Below is a small trained network, with its code and all its weights. Each question gives an input and a class and asks what happens when units are switched off, that is, made to give their printed mean instead of their output.

import numpy as np


def w(rows, s, z=0):
    codes = np.array(rows[::2]) - 128.0
    scale = np.full(codes.shape[1], s)
    scale[-1] = z or s
    return codes * scale


def f(y):
    return y / 2 * (1 + np.tanh(0.7978845608 * (y + 0.044715 * y**3)))


def log_softmax(a):
    a = a - a.max(-1, keepdims=True)
    return a - np.log(np.exp(a).sum(-1, keepdims=True))


def net(x, mask):
    res = np.array(x, float).reshape(1, 7) / 4 @ E
    y = f(res @ A[0][:, :-1].T + A[0][:, -1])
    res = res + np.where(mask, y, B[0][:, -1]) @ B[0][:, :-1]
    return log_softmax(res[-1] @ U[:, :-1].T + U[:, -1])


A, B = {}, {}
E = w([
[155,173,211,253,170,117],'x0',
[71,48,243,118,62,69],'x1',
[120,131,127,128,127,128],'x2',
[252,77,173,22,166,98],'x3',
[136,120,121,127,125,127],'x4',
[135,115,121,135,121,129],'x5',
[39,47,141,158,205,84],'x6',
],0.0077)
A[0] = w([
[65,34,132,142,252,109,147],'neuron 1',
[207,122,179,46,209,70,156],'neuron 2',
[155,144,153,200,144,129,46],'neuron 3',
[136,167,171,105,71,158,150],'neuron 4',
[168,147,189,184,176,102,23],'neuron 5',
[94,88,75,68,124,155,29],'neuron 6',
[157,168,38,139,216,133,1],'neuron 7',
[96,89,180,141,88,28,142],'neuron 8',
],0.011,0.0054)
B[0] = w([
[202,141,142,183,77,160,215],'neuron 1',
[71,167,57,147,126,142,253],'neuron 2',
[114,138,142,75,58,92,157],'neuron 3',
[206,53,44,173,156,141,170],'neuron 4',
[91,117,167,77,44,72,169],'neuron 5',
[156,157,132,40,62,126,154],'neuron 6',
[118,10,100,121,148,81,175],'neuron 7',
[129,79,77,136,165,126,201],'neuron 8',
],0.013,0.011)
U = w([
[137,127,177,38,24,99,50],'0',
[158,20,138,121,194,97,26],'1',
[250,157,137,162,118,187,91],'2',
[152,148,145,134,138,154,255],'3',
[146,147,139,134,129,157,213],'4',
[79,180,108,158,120,176,116],'5',
[156,129,160,122,150,160,246],'6',
[126,170,244,87,231,195,71],'7',
],0.012,0.0084)

Each question gives the input, the list of numbers given to net, and the class t.
The units are the neurons (one row each of A and B). Each row of codes is followed by its name. A weight is (code - 128) times the scale printed after its matrix; where a second scale follows, it is the last column's (A, B and U).
mask holds one flag per neuron, in row order. A switched-off neuron (its flag False) gives its mean, the last column of its row in B, instead of its output. The means were averaged over made-up inputs and are rounded, as every weight is.
A unit's drop is (log p(t) with every unit on - log p(t) with that unit switched off) / (log p(t) with every unit on - log p(t) with every unit switched off).
The circuit of an input: a set's keep is (log p(t) with only the set's units on - log p(t) with every unit switched off) / (log p(t) with every unit on - log p(t) with every unit switched off). Starting from all 8 units, units are removed one at a time, each time the one whose removal leaves the highest keep (on an exact tie, the one counted first), for as long as the keep stays at least 0.8.
units of the circuit, in order: the units of the circuit, biggest drop first
unit that matters most: the unit with the biggest drop
top k neurons: the k neurons with the biggest drops, biggest first
drop of u: that unit's drop, to one decimal
input [-8,-7,8,-4,8,-7,1], class 0: unit that matters most -> neuron 6
input [6,-8,-5,1,-8,-7,8], class 1: top 4 neurons -> [neuron 7; neuron 6; neuron 2; neuron 5]
input [7,-6,-1,3,2,5,1], class 0: units of the circuit, in order -> [neuron 5; neuron 3]
input [-3,0,5,-8,-2,1,8], class 2: top 2 neurons -> [neuron 1; neuron 2]
input [0,-4,0,-5,-1,8,-2], class 6: units of the circuit, in order -> [neuron 2; neuron 1]
input [-8,-5,-6,-6,4,1,-2], class 0: top 2 neurons -> [neuron 6; neuron 2]
input [8,8,3,-5,-2,7,-8], class 0: top 2 neurons -> [neuron 3; neuron 5]
input [-7,-7,5,-2,-6,-7,-2], class 0: top 2 neurons -> [neuron 6; neuron 8]
input [4,7,-1,-3,0,6,-8], class 2: top 4 neurons -> [neuron 4; neuron 7; neuron 2; neuron 5]
input [-6,4,8,4,3,6,7], class 4: units of the circuit, in order -> [neuron 1; neuron 2]
input [2,-6,1,-4,4,-3,-1], class 1: top 3 neurons -> [neuron 7; neuron 2; neuron 1]
input [2,8,-1,-3,-3,-3,-1], class 1: top 2 neurons -> [neuron 8; neuron 2]
input [-3,-8,8,7,-6,-6,-6], class 1: top 2 neurons -> [neuron 7; neuron 1]
input [-1,5,8,6,-8,-8,-6], class 3: top 2 neurons -> [neuron 2; neuron 1]
input [-2,8,3,5,4,6,0], class 1: unit that matters most -> neuron 8
input [-2,0,3,7,5,6,6], class 5: top 2 neurons -> [neuron 2; neuron 4]
input [-8,1,-5,5,-1,-5,8], class 0: top 2 neurons -> [neuron 6; neuron 4]
input [7,0,5,-4,3,5,-6], class 0: units of the circuit, in order -> [neuron 3; neuron 5]
input [-6,-4,6,5,-4,-1,7], class 2: top 3 neurons -> [neuron 1; neuron 5; neuron 3]
input [5,0,-1,3,-4,0,-1], class 0: unit that matters most -> neuron 5
input [1,6,-7,3,5,7,8], class 2: top 2 neurons -> [neuron 1; neuron 7]
input [3,4,-4,-6,-4,5,-6], class 2: drop of neuron 7 -> 0.2
input [1,4,5,0,7,1,8], class 2: drop of neuron 1 -> 1.3
input [7,-6,2,-1,4,-3,5], class 0: drop of neuron 3 -> 0.3
input [-6,-4,2,8,-2,-8,4], class 5: drop of neuron 5 -> 0.1
